Below are the code and all the weights of a small trained network. Each question names an input and a target symbol and asks about switching units off, where a switched-off unit gives its printed mean instead of its output.

import numpy as np


def w(rows, s, z=0):
    codes = np.array(rows[::2]) - 128.0
    scale = np.full(codes.shape[1], s)
    scale[-1] = z or s
    return codes * scale


def norm(h):
    return h / np.sqrt((h * h).mean(-1, keepdims=True) + 1e-5)


def f(y):
    return np.maximum(y, 0)


def softmax(a):
    e = np.exp(a - a.max(-1, keepdims=True))
    return e / e.sum(-1, keepdims=True)


def log_softmax(a):
    a = a - a.max(-1, keepdims=True)
    return a - np.log(np.exp(a).sum(-1, keepdims=True))


def net(x, mask):
    ids = ['αβδεημπσ'.index(c) for c in x.split()]
    T = len(ids)
    res = E[ids] + P[:T]
    u = 0
    for l in range(2):
        q, k, v = (norm(res) @ M[l].T for M in (Q, K, V))
        z = softmax(np.where(np.tri(T) > 0, q @ k.T / 4**0.5, -1e9)) @ v
        res = res + np.where(mask[u], z, O[l][:, -1]) @ O[l][:, :-1]
        u += 1
        y = f(norm(res) @ A[l][:, :-1].T + A[l][:, -1])
        res = res + np.where(mask[u : u + 8], y, B[l][:, -1]) @ B[l][:, :-1]
        u += 8
    return log_softmax(norm(res)[-1] @ U[:, :-1].T + U[:, -1])


Q, K, V, O, A, B = {}, {}, {}, {}, {}, {}
E = w([
[102,247,94,152,80],'α',
[221,137,29,137,159],'β',
[23,103,180,115,114],'δ',
[25,44,118,111,68],'ε',
[143,172,7,51,190],'η',
[128,246,194,69,186],'μ',
[223,103,204,206,82],'π',
[136,120,77,97,167],'σ',
],0.018)
P = w([
[77,147,201,165,142],'0',
[60,145,79,79,148],'1',
[141,158,110,108,141],'2',
[185,137,116,98,123],'3',
[194,97,126,97,77],'4',
[176,107,132,78,47],'5',
[179,83,113,65,42],'6',
[193,84,116,44,8],'7',
[217,78,117,42,2],'8',
],0.0098)
Q[0] = w([
[152,125,176,80,166],'0.h1',
[129,82,131,135,162],'0.h1',
[192,70,130,21,2],'0.h1',
[95,175,107,209,157],'0.h1',
],0.0086)
K[0] = w([
[142,133,155,124,152],'0.h1',
[92,110,149,134,150],'0.h1',
[172,224,151,22,11],'0.h1',
[130,90,96,183,168],'0.h1',
],0.012)
V[0] = w([
[154,164,216,65,123],'0.h1',
[134,50,152,28,250],'0.h1',
[35,76,31,207,105],'0.h1',
[203,15,193,114,145],'0.h1',
],0.017)
O[0] = w([
[126,152,228,70,90,176],'0.h1',
[154,138,138,124,253,2],'0.h1',
[65,105,30,228,142,19],'0.h1',
[131,26,173,116,144,78],'0.h1',
],0.017,0.0097)
A[0] = w([
[132,145,130,62,153,26],'0.n1',
[16,116,153,92,82,113],'0.n2',
[162,54,45,85,109,110],'0.n3',
[157,81,176,242,122,36],'0.n4',
[55,168,195,74,142,48],'0.n5',
[11,71,102,1,208,255],'0.n6',
[209,113,138,120,64,125],'0.n7',
[85,206,92,50,107,173],'0.n8',
],0.027,0.0043)
B[0] = w([
[172,113,135,95,165,156],'0.n1',
[121,122,159,179,28,179],'0.n2',
[102,46,147,60,152,169],'0.n3',
[202,130,163,123,40,146],'0.n4',
[193,202,163,102,141,170],'0.n5',
[222,89,112,252,186,157],'0.n6',
[172,70,186,102,27,253],'0.n7',
[121,89,3,114,130,214],'0.n8',
],0.032,0.021)
Q[1] = w([
[125,113,46,79,179],'1.h1',
[40,253,160,98,118],'1.h1',
[177,107,115,93,144],'1.h1',
[70,67,188,143,159],'1.h1',
],0.018)
K[1] = w([
[166,46,247,240,167],'1.h1',
[112,76,80,209,246],'1.h1',
[69,116,174,118,83],'1.h1',
[54,243,102,191,179],'1.h1',
],0.012)
V[1] = w([
[217,166,105,81,174],'1.h1',
[122,252,126,215,90],'1.h1',
[49,226,105,46,81],'1.h1',
[99,112,16,96,106],'1.h1',
],0.036)
O[1] = w([
[136,167,131,94,233,107],'1.h1',
[176,201,73,231,141,5],'1.h1',
[175,151,5,101,86,66],'1.h1',
[159,36,58,119,169,101],'1.h1',
],0.032,0.017)
A[1] = w([
[156,254,91,214,129,81],'1.n1',
[208,218,107,15,133,133],'1.n2',
[90,129,39,95,14,95],'1.n3',
[240,92,146,109,194,172],'1.n4',
[162,60,91,131,138,142],'1.n5',
[78,94,143,197,127,3],'1.n6',
[17,127,150,64,154,89],'1.n7',
[96,113,53,142,223,30],'1.n8',
],0.036,0.0044)
B[1] = w([
[253,43,151,141,138,139],'1.n1',
[243,100,150,34,111,194],'1.n2',
[186,90,30,106,62,253],'1.n3',
[64,184,192,104,131,191],'1.n4',
[130,127,92,69,94,187],'1.n5',
[82,140,89,179,158,138],'1.n6',
[175,81,71,117,148,178],'1.n7',
[55,215,77,49,105,145],'1.n8',
],0.05,0.024)
U = w([
[145,100,57,136,103,154],'α',
[89,8,140,85,151,83],'β',
[175,99,141,184,149,135],'δ',
[79,86,130,175,128,157],'ε',
[40,160,115,77,109,152],'η',
[209,149,142,65,155,35],'μ',
[97,136,168,108,20,110],'π',
[94,125,139,148,164,253],'σ',
],0.012,0.0054)

Each question gives the input, a string of symbols that net reads in full, and the target symbol t.
The units are the heads (4 rows each of Q, K, V and O) and the neurons (one row each of A and B). Each row of codes is followed by its name. A weight is (code - 128) times the scale printed after its matrix; where a second scale follows, it is the last column's (O, A, B and U).
mask holds one flag per unit, layer by layer, with each layer's heads first. A switched-off unit (its flag False) gives its mean, the last column of its rows in O or B, instead of its output. The means were averaged over made-up inputs and are rounded, as every weight is.
A unit's drop is (log p(t) with every unit on - log p(t) with that unit switched off) / (log p(t) with every unit on - log p(t) with every unit switched off).
The circuit of an input: a set's keep is (log p(t) with only the set's units on - log p(t) with every unit switched off) / (log p(t) with every unit on - log p(t) with every unit switched off). Starting from the 12 units with the biggest drops (on a tie, the unit counted first), units are removed one at a time, each time the one whose removal leaves the highest keep (on an exact tie, the one counted first), for as long as the keep stays at least 0.8.
circuit, biggest first: the units of the circuit, biggest drop first
most important unit: the unit with the biggest drop
k most important neurons: the k neurons with the biggest drops, biggest first
top k neurons in layer l: the k neurons of layer l with the biggest drops, biggest first
drop when u is switched off: that unit's drop, to one decimal
input α α α, target α: most important unit	0.h1
input η α α, target η: 2 most important neurons	1.n8, 0.n6
input μ β π β π π β μ, target μ: circuit, biggest first	0.h1, 1.n2, 0.n5
input α β σ, target α: circuit, biggest first	0.h1, 1.h1
input η μ π μ β π σ, target μ: circuit, biggest first	0.h1, 1.h1, 0.n5
input α α π π, target α: circuit, biggest first	0.h1, 1.h1
input π α π β π β μ ε, target μ: circuit, biggest first	0.h1, 1.n2, 0.n5
input σ π β, target β: circuit, biggest first	0.h1, 1.n7, 1.n2, 1.h1
input π μ δ η, target μ: top 3 neurons in layer 0	0.n5, 0.n8, 0.n3
input δ β μ, target δ: 4 most important neurons	0.n7, 1.n1, 0.n6, 0.n2
input β α μ η α α σ ε, target α: circuit, biggest first	0.h1, 1.h1, 0.n7
input β σ μ, target β: 2 most important neurons	0.n3, 0.n8
input η η β β π μ ε, target μ: top 2 neurons in layer 0	0.n5, 0.n7
input δ η δ, target δ: most important unit	1.h1
input δ π σ, target σ: 2 most important neurons	1.n4, 1.n3
input β μ σ, target β: 2 most important neurons	0.n3, 0.n8
input η β σ, target η: 2 most important neurons	1.n8, 0.n7
input β π σ η, target η: top 4 neurons in layer 0	0.n6, 0.n7, 0.n4, 0.n2
input β η π η, target η: 2 most important neurons	0.n6, 0.n7
input β σ β, target β: most important unit	0.n3
input ε β η η, target ε: top 2 neurons in layer 0	0.n8, 0.n6
input π β μ, target μ: 2 most important neurons	0.n5, 1.n2
input π σ π ε, target ε: top 2 neurons in layer 0	0.n6, 0.n7
input π β δ, target δ: 2 most important neurons	0.n6, 1.n1
input σ π μ π π π, target μ: 2 most important neurons	1.n2, 0.n5
input η μ α, target η: 2 most important neurons	1.n8, 0.n8
input η β ε, target η: most important unit	0.h1
input β μ α α, target β: drop when 0.n3 is switched off	0.6
